Here is a tiny trained network, its code and every weight. The questions are about switching its units off for an input and a target symbol, where a switched-off unit gives its printed mean instead of its output.

import numpy as np


def w(rows, s, z=0):
    codes = np.array(rows[::2]) - 128.0
    scale = np.full(codes.shape[1], s)
    scale[-1] = z or s
    return codes * scale


def norm(h):
    return h / np.sqrt((h * h).mean(-1, keepdims=True) + 1e-5)


def softmax(a):
    e = np.exp(a - a.max(-1, keepdims=True))
    return e / e.sum(-1, keepdims=True)


def log_softmax(a):
    a = a - a.max(-1, keepdims=True)
    return a - np.log(np.exp(a).sum(-1, keepdims=True))


def net(x, mask):
    ids = ['αβγδεζηθλμξσφψω'.index(c) for c in x.split()]
    T = len(ids)
    res = E[ids] + P[:T]
    u = 0
    for l in range(3):
        r = norm(res)
        for j in range(2):
            rows = slice(4 * j, 4 * j + 4)
            q, k, v = (r @ M[l][rows].T for M in (Q, K, V))
            z = softmax(np.where(np.tri(T) > 0, q @ k.T / 4**0.5, -1e9)) @ v
            o = O[l][rows]
            res = res + np.where(mask[u + j], z, o[:, -1]) @ o[:, :-1]
        u += 2
    return log_softmax(norm(res)[-1] @ U[:, :-1].T + U[:, -1])


Q, K, V, O = {}, {}, {}, {}
E = w([
[103,148,169,110],'α',
[160,150,160,122],'β',
[162,167,145,159],'γ',
[109,118,172,154],'δ',
[180,119,95,95],'ε',
[152,108,150,45],'ζ',
[71,112,158,70],'η',
[121,124,86,86],'θ',
[173,109,107,164],'λ',
[165,151,171,76],'μ',
[209,158,46,92],'ξ',
[88,154,177,141],'σ',
[130,80,139,106],'φ',
[110,135,170,184],'ψ',
[6,101,103,95],'ω',
],0.026)
P = w([
[127,52,148,251],'0',
[106,61,131,246],'1',
[107,61,133,248],'2',
[123,56,132,237],'3',
[112,62,119,236],'4',
[121,60,136,237],'5',
],0.0028)
Q[0] = w([
[72,73,175,198],'0.h0',
[243,4,167,159],'0.h0',
[42,57,135,37],'0.h0',
[135,116,239,35],'0.h0',
[132,149,122,160],'0.h1',
[173,228,221,91],'0.h1',
[141,3,179,140],'0.h1',
[151,160,142,224],'0.h1',
],0.039)
K[0] = w([
[52,36,127,229],'0.h0',
[255,51,233,173],'0.h0',
[63,84,118,17],'0.h0',
[72,105,237,76],'0.h0',
[136,133,120,164],'0.h1',
[209,221,223,105],'0.h1',
[108,22,174,146],'0.h1',
[162,136,134,229],'0.h1',
],0.036)
V[0] = w([
[109,253,134,44],'0.h0',
[158,160,23,181],'0.h0',
[67,12,143,21],'0.h0',
[38,62,214,79],'0.h0',
[40,149,156,131],'0.h1',
[116,146,131,150],'0.h1',
[120,148,135,143],'0.h1',
[166,124,148,83],'0.h1',
],0.024)
O[0] = w([
[157,126,251,95,26],'0.h0',
[140,47,162,199,2],'0.h0',
[178,112,44,5,126],'0.h0',
[91,176,83,5,252],'0.h0',
[94,92,128,53,138],'0.h1',
[103,137,126,105,138],'0.h1',
[115,142,132,112,139],'0.h1',
[179,138,152,146,135],'0.h1',
],0.024,0.007)
Q[1] = w([
[253,252,66,165],'1.h0',
[92,166,95,203],'1.h0',
[73,170,88,132],'1.h0',
[139,163,248,109],'1.h0',
[38,158,57,84],'1.h1',
[172,73,159,40],'1.h1',
[40,105,227,151],'1.h1',
[80,16,135,99],'1.h1',
],0.04)
K[1] = w([
[250,244,121,188],'1.h0',
[103,168,83,196],'1.h0',
[84,192,121,115],'1.h0',
[119,123,254,119],'1.h0',
[49,192,77,52],'1.h1',
[173,80,192,63],'1.h1',
[38,94,183,182],'1.h1',
[82,40,135,81],'1.h1',
],0.039)
V[1] = w([
[70,89,111,117],'1.h0',
[15,73,115,153],'1.h0',
[30,112,149,221],'1.h0',
[76,111,129,157],'1.h0',
[109,31,89,70],'1.h1',
[139,166,143,141],'1.h1',
[74,110,129,253],'1.h1',
[168,115,114,1],'1.h1',
],0.019)
O[1] = w([
[104,124,56,128,194],'1.h0',
[97,148,12,87,213],'1.h0',
[127,186,79,29,131],'1.h0',
[123,148,94,95,153],'1.h0',
[96,108,68,207,169],'1.h1',
[138,131,150,109,120],'1.h1',
[108,190,66,15,8],'1.h1',
[140,65,168,251,253],'1.h1',
],0.019,0.0018)
Q[2] = w([
[109,198,217,210],'2.h0',
[209,164,102,104],'2.h0',
[16,103,162,228],'2.h0',
[107,93,156,36],'2.h0',
[211,224,103,117],'2.h1',
[191,241,133,103],'2.h1',
[81,161,210,84],'2.h1',
[244,1,112,62],'2.h1',
],0.027)
K[2] = w([
[135,228,191,240],'2.h0',
[227,119,135,78],'2.h0',
[4,164,103,250],'2.h0',
[97,114,155,86],'2.h0',
[209,204,139,219],'2.h1',
[183,240,175,223],'2.h1',
[63,179,211,108],'2.h1',
[251,6,141,68],'2.h1',
],0.024)
V[2] = w([
[122,108,126,150],'2.h0',
[98,128,193,35],'2.h0',
[201,55,133,103],'2.h0',
[208,205,114,35],'2.h0',
[7,57,138,180],'2.h1',
[155,227,159,136],'2.h1',
[176,64,127,34],'2.h1',
[178,154,65,158],'2.h1',
],0.019)
O[2] = w([
[134,104,134,136,92],'2.h0',
[73,179,185,71,209],'2.h0',
[197,82,179,95,48],'2.h0',
[155,250,92,77,252],'2.h0',
[76,69,210,196,147],'2.h1',
[123,231,54,116,171],'2.h1',
[164,84,155,30,66],'2.h1',
[178,90,67,143,134],'2.h1',
],0.019,0.0037)
U = w([
[76,124,217,60,119],'α',
[185,221,176,92,152],'β',
[70,204,158,215,105],'γ',
[15,61,63,173,35],'δ',
[249,165,70,118,45],'ε',
[237,104,141,87,132],'ζ',
[165,90,141,1,61],'η',
[122,79,123,184,254],'θ',
[137,142,32,221,70],'λ',
[153,163,232,145,165],'μ',
[211,184,118,207,99],'ξ',
[4,109,181,146,134],'σ',
[182,56,24,103,59],'φ',
[81,131,83,96,236],'ψ',
[71,10,122,59,96],'ω',
],0.017,0.0075)

Each question gives the input, a string of symbols that net reads in full, and the target symbol t.
The units are the heads (4 rows each of Q, K, V and O). Each row of codes is followed by its name. A weight is (code - 128) times the scale printed after its matrix; where a second scale follows, it is the last column's (O and U).
mask holds one flag per head, layer by layer. A switched-off head (its flag False) gives its mean, the last column of its rows in O, instead of its output. The means were averaged over made-up inputs and are rounded, as every weight is.
A unit's drop is (log p(t) with every unit on - log p(t) with that unit switched off) / (log p(t) with every unit on - log p(t) with every unit switched off).
The circuit of an input: a set's keep is (log p(t) with only the set's units on - log p(t) with every unit switched off) / (log p(t) with every unit on - log p(t) with every unit switched off). Starting from all 6 units, units are removed one at a time, each time the one whose removal leaves the highest keep (on an exact tie, the one counted first), for as long as the keep stays at least 0.8.
units of the circuit, in order: the units of the circuit, biggest drop first
most important unit: the unit with the biggest drop
heads that matter: for each layer, one digit per head in row order, 1 if its drop is at least 0.15 and else 0, layers parted by /
drop when u is switched off: that unit's drop, to one decimal
input α δ β α ω μ, target μ: heads that matter -> 00 / 10 / 00
input μ ψ ε, target μ: heads that matter -> 10 / 10 / 00
input ψ γ η μ ξ ξ, target ξ: most important unit -> 1.h1
input λ ψ μ α, target μ: heads that matter -> 00 / 11 / 00
input θ ξ η ξ ω, target ω: heads that matter -> 10 / 01 / 00
input μ δ σ, target μ: units of the circuit, in order -> 1.h0, 0.h1
input ψ ζ β θ ψ σ, target β: heads that matter -> 11 / 10 / 00
input θ α ψ α φ φ, target φ: heads that matter -> 10 / 11 / 00
input ξ ζ ψ θ α, target α: heads that matter -> 11 / 11 / 00
input α λ σ ψ σ ε, target ε: heads that matter -> 11 / 01 / 00
input δ ψ δ γ ε, target γ: heads that matter -> 10 / 01 / 00
input β λ λ θ ε, target β: heads that matter -> 10 / 01 / 00
input ξ ψ θ φ, target φ: heads that matter -> 10 / 01 / 00
input γ α ε, target γ: most important unit -> 0.h0
input δ θ θ σ λ, target λ: heads that matter -> 11 / 11 / 00
input ψ θ β ψ α, target β: heads that matter -> 11 / 00 / 00
input ω θ θ σ σ ε, target ω: heads that matter -> 11 / 01 / 01
input θ μ δ α, target μ: heads that matter -> 00 / 11 / 00
input ε ψ ε α α σ, target σ: drop when 1.h1 is switched off -> 0.9
input φ ω ψ φ θ, target θ: drop when 2.h0 is switched off -> 0.0
input λ σ γ σ, target γ: drop when 2.h1 is switched off -> 0.2
input θ β ω σ ξ ζ, target ζ: drop when 1.h1 is switched off -> 0.3
input ζ ψ ω δ α, target ω: most important unit -> 1.h1
